Here is a tiny trained network, its code and every weight. The questions are about switching its units off for an input and a target symbol, where a switched-off unit gives its printed mean instead of its output.

import numpy as np


def w(rows, s, z=0):
    codes = np.array(rows[::2]) - 128.0
    scale = np.full(codes.shape[1], s)
    scale[-1] = z or s
    return codes * scale


def f(y):
    return y / 2 * (1 + np.tanh(0.7978845608 * (y + 0.044715 * y**3)))


def softmax(a):
    e = np.exp(a - a.max(-1, keepdims=True))
    return e / e.sum(-1, keepdims=True)


def log_softmax(a):
    a = a - a.max(-1, keepdims=True)
    return a - np.log(np.exp(a).sum(-1, keepdims=True))


def net(x, mask):
    ids = ['βδεηλπστψω'.index(c) for c in x.split()]
    T = len(ids)
    res = E[ids] + P[:T]
    u = 0
    for l in range(2):
        q, k, v = (res @ M[l].T for M in (Q, K, V))
        z = softmax(np.where(np.tri(T) > 0, q @ k.T / 3**0.5, -1e9)) @ v
        res = res + np.where(mask[u], z, O[l][:, -1]) @ O[l][:, :-1]
        u += 1
        y = f(res @ A[l][:, :-1].T + A[l][:, -1])
        res = res + np.where(mask[u : u + 16], y, B[l][:, -1]) @ B[l][:, :-1]
        u += 16
    return log_softmax(res[-1] @ U[:, :-1].T + U[:, -1])


Q, K, V, O, A, B = {}, {}, {}, {}, {}, {}
E = w([
[158,196,133],'β',
[141,165,107],'δ',
[175,209,128],'ε',
[168,152,81],'η',
[116,163,141],'λ',
[81,81,106],'π',
[125,65,22],'σ',
[121,78,36],'τ',
[82,202,254],'ψ',
[63,73,140],'ω',
],0.0088)
P = w([
[119,148,91],'0',
[134,119,103],'1',
[87,219,130],'2',
[150,94,126],'3',
[46,189,139],'4',
[187,98,129],'5',
[7,116,201],'6',
[163,112,103],'7',
],0.011)
Q[0] = w([
[254,89,107],'L0H0',
[253,116,70],'L0H0',
[78,232,166],'L0H0',
],0.006)
K[0] = w([
[13,27,253],'L0H0',
[42,21,212],'L0H0',
[223,83,36],'L0H0',
],0.0051)
V[0] = w([
[255,95,86],'L0H0',
[131,215,129],'L0H0',
[27,27,164],'L0H0',
],0.0049)
O[0] = w([
[129,253,76,128],'L0H0',
[83,92,54,206],'L0H0',
[182,92,251,7],'L0H0',
],0.0038,0.0014)
A[0] = w([
[79,42,52,201],'L0N0',
[76,205,97,175],'L0N1',
[43,186,95,225],'L0N2',
[202,97,145,149],'L0N3',
[149,34,84,175],'L0N4',
[167,184,200,170],'L0N5',
[189,161,202,185],'L0N6',
[249,106,116,155],'L0N7',
[38,117,158,209],'L0N8',
[219,137,105,121],'L0N9',
[254,104,95,150],'L0N10',
[50,153,32,255],'L0N11',
[33,164,137,194],'L0N12',
[54,81,77,228],'L0N13',
[177,194,164,150],'L0N14',
[150,215,198,201],'L0N15',
],0.0073,0.0047)
B[0] = w([
[230,100,104,190],'L0N0',
[179,147,172,186],'L0N1',
[205,153,179,219],'L0N2',
[64,109,47,133],'L0N3',
[187,68,47,161],'L0N4',
[63,142,179,139],'L0N5',
[1,131,169,138],'L0N6',
[81,156,25,152],'L0N7',
[199,153,199,175],'L0N8',
[108,185,70,138],'L0N9',
[108,158,32,159],'L0N10',
[216,147,139,255],'L0N11',
[206,189,185,186],'L0N12',
[244,119,134,202],'L0N13',
[83,148,154,139],'L0N14',
[71,115,215,163],'L0N15',
],0.0065,0.0068)
Q[1] = w([
[2,35,113],'L1H0',
[223,211,185],'L1H0',
[106,49,158],'L1H0',
],0.0061)
K[1] = w([
[227,221,138],'L1H0',
[2,49,59],'L1H0',
[123,239,129],'L1H0',
],0.0053)
V[1] = w([
[38,245,136],'L1H0',
[186,53,35],'L1H0',
[164,98,254],'L1H0',
],0.0082)
O[1] = w([
[218,254,157,16],'L1H0',
[4,119,70,255],'L1H0',
[196,32,215,97],'L1H0',
],0.0085,0.0087)
A[1] = w([
[57,137,120,77],'L1N0',
[117,254,106,119],'L1N1',
[55,95,121,111],'L1N2',
[73,199,120,113],'L1N3',
[237,204,203,84],'L1N4',
[197,118,52,199],'L1N5',
[163,60,222,254],'L1N6',
[93,108,70,112],'L1N7',
[54,61,111,143],'L1N8',
[53,110,117,83],'L1N9',
[226,190,86,185],'L1N10',
[136,249,74,151],'L1N11',
[81,39,104,145],'L1N12',
[196,226,114,232],'L1N13',
[27,78,151,160],'L1N14',
[45,122,140,103],'L1N15',
],0.0061,0.0078)
B[1] = w([
[185,171,89,148],'L1N0',
[147,176,39,171],'L1N1',
[194,112,112,184],'L1N2',
[154,134,75,158],'L1N3',
[254,141,181,181],'L1N4',
[78,168,155,254],'L1N5',
[83,41,213,211],'L1N6',
[156,165,107,202],'L1N7',
[173,100,99,241],'L1N8',
[204,155,122,164],'L1N9',
[116,191,172,203],'L1N10',
[106,199,66,189],'L1N11',
[144,118,92,249],'L1N12',
[83,175,181,231],'L1N13',
[164,75,90,226],'L1N14',
[184,118,102,162],'L1N15',
],0.0088,0.0069)
U = w([
[209,166,139,51],'β',
[234,113,155,15],'δ',
[228,206,114,2],'ε',
[3,216,69,110],'η',
[52,147,175,232],'λ',
[50,33,138,163],'π',
[129,96,59,157],'σ',
[254,121,73,95],'τ',
[122,87,194,206],'ψ',
[110,18,145,170],'ω',
],0.0065,0.006)

Each question gives the input, a string of symbols that net reads in full, and the target symbol t.
The units are the heads (3 rows each of Q, K, V and O) and the neurons (one row each of A and B). Each row of codes is followed by its name. A weight is (code - 128) times the scale printed after its matrix; where a second scale follows, it is the last column's (O, A, B and U).
mask holds one flag per unit, layer by layer, with each layer's heads first. A switched-off unit (its flag False) gives its mean, the last column of its rows in O or B, instead of its output. The means were averaged over made-up inputs and are rounded, as every weight is.
A unit's drop is (log p(t) with every unit on - log p(t) with that unit switched off) / (log p(t) with every unit on - log p(t) with every unit switched off).
top k neurons: the k neurons with the biggest drops, biggest first
top k neurons in layer l: the k neurons of layer l with the biggest drops, biggest first
drop when u is switched off: that unit's drop, to one decimal
input η π β τ ε η σ, target η: top 2 neurons in layer 0 : (L0N13; L0N11)
input ψ σ σ, target τ: top 3 neurons : (L0N12; L0N8; L0N4)
input η σ τ σ η λ π, target ψ: top neuron in layer 0 : (L0N13)
input λ η λ η η η ω, target η: top 2 neurons in layer 0 : (L0N12; L0N7)
input τ σ σ π η λ ω, target ψ: top 2 neurons in layer 1 : (L1N6; L1N4)
input ω ε η, target ε: top 2 neurons in layer 0 : (L0N13; L0N8)
input η λ σ ψ τ, target δ: top 2 neurons : (L1N4; L1N6)
input σ δ η λ η η δ, target η: top 2 neurons : (L0N12; L0N7)
input δ δ η η λ ψ π, target δ: top 2 neurons in layer 1 : (L1N4; L1N6)
input ω σ η τ η σ ω η, target ω: top 3 neurons : (L0N12; L0N11; L0N2)
input π η π λ λ, target ψ: top 2 neurons : (L1N6; L1N4)
input σ σ σ η δ, target η: top 3 neurons : (L0N11; L0N2; L0N12)
input δ τ δ ω η η ω, target η: top 2 neurons : (L0N7; L0N12)
input η ψ σ ε δ, target ε: top neuron : (L1N4)
input δ λ ω ω ε σ ω σ, target ω: top 4 neurons in layer 0 : (L0N12; L0N2; L0N8; L0N11)
input λ σ π σ τ η β, target η: top 2 neurons in layer 1 : (L1N4; L1N11)
input η σ ω δ σ λ σ, target ψ: top 2 neurons : (L1N6; L0N13)
input ω π β τ δ σ ω, target τ: top 2 neurons in layer 0 : (L0N12; L0N4)
input π η η ε β, target ε: top 2 neurons in layer 1 : (L1N4; L1N1)
input δ σ σ σ β, target τ: top neuron : (L1N9)
input δ π δ σ π ψ π, target δ: drop when L0N5 is switched off : 0.1
